Every row comes from one small tree of marks. The marks that hang from a mark follow it in brackets, in alphabetical order. Every link used is in the known rows. Which tree was each row made from?
Known rows:
labog(noba(nepapo(tusolav) zade(litukud rogug))): [ 22.9 -15.5   8.4   6.3 -35.4 -32.5 -11.0  27.5   6.3   2.4 -37.3  26.0
 -27.8  12.8  23.2   9.9   8.9]
tusolav(toba(litukud mufen(nepapo(labog(noba(zade)))))): [-19.9  -0.8  27.2  19.3 -41.9   7.2 -79.4 -10.2 -18.9  13.9 -20.6 -12.1
  60.5  16.9  13.9  26.2  13.0]
tusolav(toba): [ -3.3  -7.7   0.4   5.6   3.8  -4.0 -17.3 -17.1  21.4   4.6   7.5 -26.7
  22.5   6.1   4.4  -3.5   1.6]
nepapo(labog(noba) tusolav(toba(mufen))): [ 19.1 -25.5  29.5  22.4  -9.1 -12.5 -56.7   8.9  24.0   9.3 -26.4  15.4
  65.1   2.6  24.7   2.8  12.4]
mufen(nepapo(labog)): [  2.7  21.7  11.5  20.4  -7.2  23.3  -8.8   1.3   6.7  -0.3 -43.9   4.3
  -5.5  -9.7  20.2  -0.2  15.2]
labog(noba): [  4.8 -23.7   1.9  -9.3   7.9  -0.8 -19.6  27.5  -2.9 -17.0 -24.2  12.7
  16.4   5.4  -9.6   4.5   7.7]
zade(litukud noba(nepapo(tusolav(toba))) rogug): [ 23.3  -3.7   7.7   2.8 -31.9 -58.3  -8.0  -5.3  52.9  13.7 -30.8 -16.1
 -20.5  12.9  31.1  -3.3  19.1]
tusolav(toba(mufen)): [ -4.2  -3.7   8.6  14.5 -18.0 -16.5 -43.3 -31.0  14.3  14.9  10.5 -30.5
  47.6   1.0  25.2  12.6   2.0]
labog(noba(zade(rogug))): [-13.1 -27.8  11.6   2.2 -11.3 -10.2 -28.5  33.4 -18.3 -25.6 -30.8  -1.1
  -5.8   6.6  -4.3  17.5  22.1]
labog(noba(nepapo(tusolav) zade)): [ 28.2 -32.4   4.1 -10.8 -11.6 -15.9  -6.3  31.1   9.4 -10.0 -26.9  48.7
   3.8  18.8   4.1   0.6  11.4]
noba(nepapo(labog tusolav(toba(litukud mufen))) zade): [ 11.5   1.7  30.5  19.3 -34.3 -19.4 -40.4 -37.0   4.7  24.4  21.4  13.8
  47.5  20.0  23.5  12.1  -7.7]
mufen(nepapo): [  0.7  19.2  -6.6   6.4 -20.1  14.2  -7.0  -4.9   5.5  14.0 -27.8  -5.6
  -4.8   0.6  20.2   3.6  14.5]
zade(litukud noba(nepapo(labog tusolav(toba))) rogug): [ 26.2  -1.9  25.4  17.9 -22.5 -48.2 -11.5  -2.1  53.3   0.3 -46.2  -6.3
 -20.8   1.7  31.6  -8.9  22.0]
mufen(nepapo(labog(noba))): [  6.0  -1.5  12.9  10.4  -0.8  22.7 -27.6  28.4   2.1 -17.4 -67.7  16.2
  10.2  -6.8  11.0   2.5  20.9]
tusolav(toba(litukud)): [-14.2   1.1   4.2  -1.7  -7.6  -2.1 -21.8 -28.6  -0.8  21.9  35.4 -29.2
  34.6  22.7 -11.6   3.9 -15.7]
toba(litukud mufen(nepapo(labog(noba))) tusolav): [-10.1  27.0  17.8  10.9 -56.6  18.0 -84.7  -7.2 -33.4  33.2 -29.6  -7.8
  54.8   5.5  28.5  27.5  -4.9]
toba(mufen): [ -0.2   4.5   8.5   8.4 -21.9 -12.2 -28.3 -13.7  -8.1  10.4   5.7  -0.6
  24.8  -6.7  21.3  16.1  -0.2]
mufen(nepapo(labog(noba) tusolav(toba))): [ 18.7 -10.1  15.0  19.8  -4.6  14.0 -37.2  19.8  38.2  12.3 -58.4  10.9
  34.8   8.5  23.4  -8.9  26.7]
tusolav(toba(litukud mufen(nepapo(labog)))): [-13.0  29.6  24.2  27.1 -36.1   7.2 -58.6 -42.5  -1.6  31.2  -4.3 -29.0
  53.3   6.9  29.0  18.6   0.1]

Which tree is each row?
[ 22.9 -21.7  20.6   7.7   8.8   7.4 -14.9  38.7   9.2  -6.3 -40.4  44.3
  17.0   2.9  -0.3  -9.6   9.7] | nepapo(labog(noba) tusolav)
[ 27.9   3.5   8.9  -2.8 -38.1 -54.1   7.7  10.8  32.4   7.6 -37.1  11.3
 -43.5   4.8  27.5   0.3  17.3] | zade(litukud noba(nepapo(tusolav)) rogug)
[ 17.2   2.1  23.9  35.7 -26.5 -25.7 -10.5  -9.9  30.2   9.9 -22.3  -3.0
 -19.2   7.8  36.9  -3.8   5.7] | noba(nepapo(labog tusolav(toba)) zade(litukud rogug))
[ 13.3  13.3  28.1  15.0 -44.4   7.7 -52.8   7.6 -14.0  33.7 -34.1  33.8
  47.6  12.6  24.3  18.7   6.8] | toba(litukud mufen(nepapo(labog(noba) tusolav)))
[ 21.7   7.5  22.6  33.6 -39.2 -28.4 -31.0 -23.3  28.0  27.4  -1.8   9.5
  18.7   2.9  47.4   1.4  -4.8] | noba(nepapo(labog tusolav(toba(mufen))) zade(litukud))
[  3.4  -4.7  16.7   7.3 -33.2 -25.4 -18.1 -22.7   8.9  21.2  18.2 -10.0
   9.5  34.8  15.1  10.4  -0.4] | noba(nepapo(tusolav(toba(litukud))) zade(rogug))
[ 12.8  -4.0  25.5  -3.6 -52.5 -63.0 -44.6 -29.2  23.6  21.7   0.6 -15.2
  31.5  22.6  29.8  21.4  13.9] | zade(noba(nepapo(tusolav(toba(litukud mufen)))) rogug)
[-17.2  47.8  -2.5   7.1 -76.0  10.1 -63.2 -38.8 -29.3  64.0  10.6 -30.7
  38.0   9.8  38.8  28.2 -10.1] | toba(litukud mufen(nepapo) tusolav)
[ 11.0   5.0   5.3  -5.3 -28.2 -51.5   0.5   4.3  19.0 -16.1 -40.8  -9.7
 -46.3  -2.4  17.1   8.5  15.3] | zade(litukud noba(nepapo) rogug)
[-12.6 -12.5   7.3  10.3 -26.3 -17.9 -23.3  30.1 -19.0  -6.4 -28.1  -5.7
 -23.6   3.6   2.6  16.2   9.8] | labog(noba(zade(litukud rogug)))
[  5.4 -14.6   6.7   1.7 -24.7 -29.5 -17.4  18.2  -7.3 -23.8 -40.2   4.5
 -28.8   5.5  14.5  18.7   5.8] | labog(noba(nepapo zade(litukud rogug)))
[  7.2  -0.4  19.3  12.6 -18.3  16.5 -41.8   6.7  14.2  28.9 -29.1   7.5
  45.6  25.0   6.6  -0.6   8.3] | mufen(nepapo(labog(noba) tusolav(toba(litukud))))
[  7.4 -29.4  17.4  -3.6 -25.6 -28.2 -36.7   4.2   4.8   4.2  -6.4  -0.2
  24.6  40.1   5.7  14.2   6.5] | labog(noba(nepapo(tusolav(toba(litukud))) zade(rogug)))
[  4.9 -10.9  27.2  28.3 -22.7  -9.9 -19.8  43.0  -6.8   3.1 -40.7  27.1
 -19.9   3.1  11.7   2.6  12.6] | nepapo(labog(noba(zade(litukud rogug))) tusolav)
[ 32.3 -15.1   3.4 -19.6 -16.3 -36.5  13.0  14.0  34.2  -4.4 -26.6  33.7
 -14.6   9.3   8.8  -8.0  18.1] | zade(noba(nepapo(tusolav)))
[  5.9  33.7   8.8  12.1 -64.2  -1.4 -31.3 -21.6 -10.9  64.1   7.0  11.6
  31.5  17.4  33.1  18.8  -1.1] | toba(litukud mufen(nepapo(tusolav)))
[ 26.4  -7.3  19.0  12.3  -5.4  -4.0   9.3   9.0  12.5  -7.8 -17.6  43.1
 -11.2   3.6  15.2  -8.1   6.8] | noba(nepapo(labog tusolav) zade)
[  9.8  -9.8  15.9  16.4 -19.7  19.5 -22.4  41.0   1.6   6.0 -58.9  41.3
   5.2   8.6  12.7  -1.0  29.0] | mufen(nepapo(labog(noba(zade)) tusolav))
[ 21.4  -5.1  29.5  22.9 -14.8 -15.6   1.3   9.4   9.7 -14.3 -35.3  28.2
 -27.2   1.2  25.7  -0.2  17.1] | noba(nepapo(labog tusolav) zade(rogug))
